Below is a small trained network, with its code and all its weights. Each question gives an input and a target symbol and asks what happens when units are switched off, that is, made to give their printed mean instead of their output.

import numpy as np


def w(rows, s, z=0):
    codes = np.array(rows[::2]) - 128.0
    scale = np.full(codes.shape[1], s)
    scale[-1] = z or s
    return codes * scale


def f(y):
    return np.maximum(y, 0)


def softmax(a):
    e = np.exp(a - a.max(-1, keepdims=True))
    return e / e.sum(-1, keepdims=True)


def log_softmax(a):
    a = a - a.max(-1, keepdims=True)
    return a - np.log(np.exp(a).sum(-1, keepdims=True))


def net(x, mask):
    ids = ['ΔΘαεμω'.index(c) for c in x.split()]
    T = len(ids)
    res = E[ids] + P[:T]
    r = res
    for j in range(3):
        rows = slice(2 * j, 2 * j + 2)
        q, k, v = (r @ M[0][rows].T for M in (Q, K, V))
        z = softmax(np.where(np.tri(T) > 0, q @ k.T / 2**0.5, -1e9)) @ v
        o = O[0][rows]
        res = res + np.where(mask[j], z, o[:, -1]) @ o[:, :-1]
    y = f(res @ A[0][:, :-1].T + A[0][:, -1])
    res = res + np.where(mask[3:11], y, B[0][:, -1]) @ B[0][:, :-1]
    return log_softmax(res[-1] @ U[:, :-1].T + U[:, -1])


Q, K, V, O, A, B = {}, {}, {}, {}, {}, {}
E = w([
[169,116,139,150,101,117,151],'Δ',
[244,103,199,172,76,112,165],'Θ',
[108,124,105,141,84,205,100],'α',
[113,114,1,132,136,130,102],'ε',
[54,161,33,125,150,163,78],'μ',
[105,113,204,225,103,130,72],'ω',
],0.02)
P = w([
[151,129,81,81,5,106,126],'0',
[109,168,70,207,83,114,115],'1',
[151,132,107,81,88,82,43],'2',
[161,149,82,169,137,117,133],'3',
[157,63,128,94,86,98,72],'4',
[135,138,58,208,108,210,193],'5',
[55,119,158,102,169,112,31],'6',
[209,52,90,80,149,130,51],'7',
[143,126,78,221,182,182,163],'8',
[172,43,127,62,140,133,43],'9',
[173,80,94,193,187,249,197],'10',
[122,50,174,93,179,152,54],'11',
[238,74,103,122,136,210,69],'12',
],0.012)
Q[0] = w([
[130,172,181,149,127,88,149],'h1',
[124,113,210,108,112,85,200],'h1',
[117,68,163,57,142,60,140],'h2',
[96,131,152,53,116,118,107],'h2',
[237,2,26,237,139,228,38],'h3',
[129,166,84,246,151,195,252],'h3',
],0.0094)
K[0] = w([
[91,102,189,166,60,149,144],'h1',
[104,104,131,110,34,2,144],'h1',
[152,213,83,182,96,64,122],'h2',
[95,175,118,211,60,155,174],'h2',
[120,53,177,77,249,164,136],'h3',
[140,53,147,10,81,74,20],'h3',
],0.0088)
V[0] = w([
[68,191,100,49,63,133,37],'h1',
[123,104,173,177,124,116,175],'h1',
[161,160,154,102,69,254,151],'h2',
[127,203,149,106,155,86,164],'h2',
[113,144,213,186,91,138,91],'h3',
[218,51,133,187,46,74,149],'h3',
],0.0095)
O[0] = w([
[143,102,170,153,106,77,142,250],'h1',
[97,87,97,74,97,150,142,18],'h1',
[191,33,164,207,147,113,130,135],'h2',
[106,121,102,196,72,105,124,2],'h2',
[104,133,220,123,142,121,247,68],'h3',
[192,187,200,141,176,110,95,165],'h3',
],0.012,0.0084)
A[0] = w([
[164,190,169,109,224,120,119,69],'n1',
[95,74,164,122,125,119,94,116],'n2',
[32,139,53,180,160,143,99,55],'n3',
[112,97,148,135,135,181,115,1],'n4',
[179,148,132,175,125,194,127,16],'n5',
[191,143,116,107,126,158,11,55],'n6',
[159,153,101,160,92,74,190,161],'n7',
[167,152,137,111,2,98,144,243],'n8',
],0.0096,0.0015)
B[0] = w([
[114,179,154,154,63,77,151,207],'n1',
[151,116,176,96,116,71,149,144],'n2',
[178,67,63,108,98,108,153,189],'n3',
[128,76,89,136,104,2,137,139],'n4',
[196,101,107,72,90,75,105,173],'n5',
[99,154,116,114,169,168,86,252],'n6',
[108,94,181,189,118,184,127,143],'n7',
[59,98,148,202,160,201,104,149],'n8',
],0.0083,0.02)
U = w([
[156,130,195,248,104,164,70,236],'Δ',
[193,131,174,128,103,76,99,41],'Θ',
[213,60,185,139,254,90,142,42],'α',
[170,132,175,91,184,153,84,159],'ε',
[85,58,165,173,90,167,146,101],'μ',
[127,122,194,143,175,126,204,1],'ω',
],0.0063,0.00079)

Each question gives the input, a string of symbols that net reads in full, and the target symbol t.
The units are the heads (2 rows each of Q, K, V and O) and the neurons (one row each of A and B). Each row of codes is followed by its name. A weight is (code - 128) times the scale printed after its matrix; where a second scale follows, it is the last column's (O, A, B and U).
mask holds one flag per unit, heads first, then neurons. A switched-off unit (its flag False) gives its mean, the last column of its rows in O or B, instead of its output. The means were averaged over made-up inputs and are rounded, as every weight is.
A unit's drop is (log p(t) with every unit on - log p(t) with that unit switched off) / (log p(t) with every unit on - log p(t) with every unit switched off).
The circuit of an input: a set's keep is (log p(t) with only the set's units on - log p(t) with every unit switched off) / (log p(t) with every unit on - log p(t) with every unit switched off). Starting from all 11 units, units are removed one at a time, each time the one whose removal leaves the highest keep (on an exact tie, the one counted first), for as long as the keep stays at least 0.8.
units of the circuit, in order: the units of the circuit, biggest drop first
most important unit: the unit with the biggest drop
k most important neurons: the k neurons with the biggest drops, biggest first
heads that matter: for each layer, one digit per head in row order, 1 if its drop is at least 0.15 and else 0, layers parted by /
input ε α Θ ω, target Θ: most important unit => h3
input Θ Δ α Δ μ ε Δ μ ω, target μ: units of the circuit, in order => (h3 h1)
input ε μ ε ω ε ε Δ ε ε ω μ, target ω: units of the circuit, in order => (h3 n1)
input Δ ω Δ Θ ε α ε ε α, target ε: heads that matter => 011
input ε ω ω α μ Θ, target μ: heads that matter => 101
input Θ ε ε μ ε Δ ε ε Θ ε μ, target ε: heads that matter => 011
input α ω ω, target ω: heads that matter => 001
input α ε ε μ ε ε, target ε: units of the circuit, in order => (h3 h2 n6)
input ε α ε ε Δ ε ω μ Θ Θ Θ, target Θ: units of the circuit, in order => (n1 h3 n5)
input α μ Δ, target μ: units of the circuit, in order => (h3 n8)
input ε μ ε ω ω, target ω: units of the circuit, in order => (h3 h2)
input ε ω μ, target ω: heads that matter => 001
input μ Θ μ, target Δ: heads that matter => 110
input α ω Θ, target ω: units of the circuit, in order => (h3)
input Δ ε μ ε ε Θ ε Θ α, target Θ: 4 most important neurons => (n5 n1 n8 n7)
input ε μ Δ Δ, target Δ: units of the circuit, in order => (h2 n7 n8)
input Δ Θ α α μ, target α: units of the circuit, in order => (h2 n1)
input ε ω Θ α Δ ε ε ε ε ε ε α ω, target α: heads that matter => 001
input μ ε ε Θ α ε, target α: heads that matter => 010
input ω ε Θ, target Δ: 2 most important neurons => (n8 n3)
input Θ ε Δ ε ε Θ α ε ε α ε Θ μ, target Θ: most important unit => n1
input Θ ε ε ε ω α α Θ ε μ α μ, target α: heads that matter => 011
input μ Δ ε ε ε μ ω μ μ, target μ: 2 most important neurons => (n3 n5)
